Below is a small trained network, with its code and all its weights. Each question gives an input and a class and asks what happens when units are switched off, that is, made to give their printed mean instead of their output.

import numpy as np


def w(rows, s, z=0):
    codes = np.array(rows[::2]) - 128.0
    scale = np.full(codes.shape[1], s)
    scale[-1] = z or s
    return codes * scale


def f(y):
    return y / 2 * (1 + np.tanh(0.7978845608 * (y + 0.044715 * y**3)))


def log_softmax(a):
    a = a - a.max(-1, keepdims=True)
    return a - np.log(np.exp(a).sum(-1, keepdims=True))


def net(x, mask):
    res = np.array(x, float).reshape(1, 4) / 4 @ E
    y = f(res @ A[0][:, :-1].T + A[0][:, -1])
    res = res + np.where(mask, y, B[0][:, -1]) @ B[0][:, :-1]
    return log_softmax(res[-1] @ U[:, :-1].T + U[:, -1])


A, B = {}, {}
E = w([
[34,51,177,124,109,132,72,60],'x0',
[83,69,100,43,199,59,214,155],'x1',
[110,66,68,187,143,179,132,99],'x2',
[63,146,88,137,250,198,45,185],'x3',
],0.011)
A[0] = w([
[177,208,176,218,66,146,78,74,216],'neuron 1',
[95,53,169,84,135,74,232,88,182],'neuron 2',
[225,186,162,42,95,74,157,151,226],'neuron 3',
[155,124,105,126,201,90,254,224,252],'neuron 4',
[113,72,123,169,89,144,222,128,139],'neuron 5',
[109,93,168,182,73,204,71,83,123],'neuron 6',
[182,234,72,184,141,208,121,79,235],'neuron 7',
[19,73,182,87,240,157,81,183,228],'neuron 8',
[235,156,110,183,182,76,142,182,140],'neuron 9',
],0.0077,0.0044)
B[0] = w([
[166,157,228,163,79,204,109,131,244],'neuron 1',
[65,61,61,80,117,47,141,101,209],'neuron 2',
[91,219,212,57,87,110,186,173,239],'neuron 3',
[128,138,42,65,144,125,254,76,236],'neuron 4',
[204,81,76,141,115,67,106,111,165],'neuron 5',
[177,47,169,156,104,218,92,152,202],'neuron 6',
[222,154,59,205,102,171,84,215,222],'neuron 7',
[36,46,99,73,227,189,87,126,246],'neuron 8',
[190,203,94,98,119,158,139,174,199],'neuron 9',
],0.0086,0.013)
U = w([
[107,122,60,210,177,139,47,211,65],'0',
[177,84,183,236,60,212,54,130,206],'1',
[114,202,232,118,87,81,158,195,63],'2',
[54,41,100,72,205,164,104,150,113],'3',
[104,68,84,84,60,2,175,112,181],'4',
[175,186,50,114,132,141,160,207,4],'5',
],0.0093,0.0038)

Each question gives the input, the list of numbers given to net, and the class t.
The units are the neurons (one row each of A and B). Each row of codes is followed by its name. A weight is (code - 128) times the scale printed after its matrix; where a second scale follows, it is the last column's (A, B and U).
mask holds one flag per neuron, in row order. A switched-off neuron (its flag False) gives its mean, the last column of its row in B, instead of its output. The means were averaged over made-up inputs and are rounded, as every weight is.
A unit's drop is (log p(t) with every unit on - log p(t) with that unit switched off) / (log p(t) with every unit on - log p(t) with every unit switched off).
The circuit of an input: a set's keep is (log p(t) with only the set's units on - log p(t) with every unit switched off) / (log p(t) with every unit on - log p(t) with every unit switched off). Starting from all 9 units, units are removed one at a time, each time the one whose removal leaves the highest keep (on an exact tie, the one counted first), for as long as the keep stays at least 0.8.
units of the circuit, in order: the units of the circuit, biggest drop first
top k neurons: the k neurons with the biggest drops, biggest first
drop when u is switched off: that unit's drop, to one decimal
input [-2,6,4,0], class 4: units of the circuit, in order => (neuron 4; neuron 2)
input [-7,-7,0,8], class 1: units of the circuit, in order => (neuron 1)
input [-2,4,-8,-4], class 4: top 3 neurons => (neuron 2; neuron 1; neuron 4)
input [2,4,3,-1], class 4: units of the circuit, in order => (neuron 2; neuron 6)
input [-1,0,2,2], class 0: top 3 neurons => (neuron 3; neuron 2; neuron 4)
input [-4,4,-8,-5], class 4: top 4 neurons => (neuron 2; neuron 4; neuron 1; neuron 7)
input [-3,0,-3,-1], class 2: top 2 neurons => (neuron 3; neuron 8)
input [-8,4,-4,-8], class 4: top 3 neurons => (neuron 4; neuron 2; neuron 1)
input [-7,-4,0,-8], class 2: top 2 neurons => (neuron 3; neuron 1)
input [-2,3,7,0], class 4: top 2 neurons => (neuron 8; neuron 6)
input [-6,5,-4,-5], class 4: top 2 neurons => (neuron 4; neuron 2)
input [-5,-1,-7,0], class 2: top 2 neurons => (neuron 3; neuron 8)
input [-3,-6,4,8], class 1: drop when neuron 4 is switched off => 0.1
input [-6,7,-6,-5], class 4: units of the circuit, in order => (neuron 2)
input [-3,3,5,0], class 4: drop when neuron 7 is switched off => 0.2
input [-8,-4,-5,-5], class 2: drop when neuron 3 is switched off => 1.6
input [-7,8,-3,-3], class 4: drop when neuron 7 is switched off => 0.0
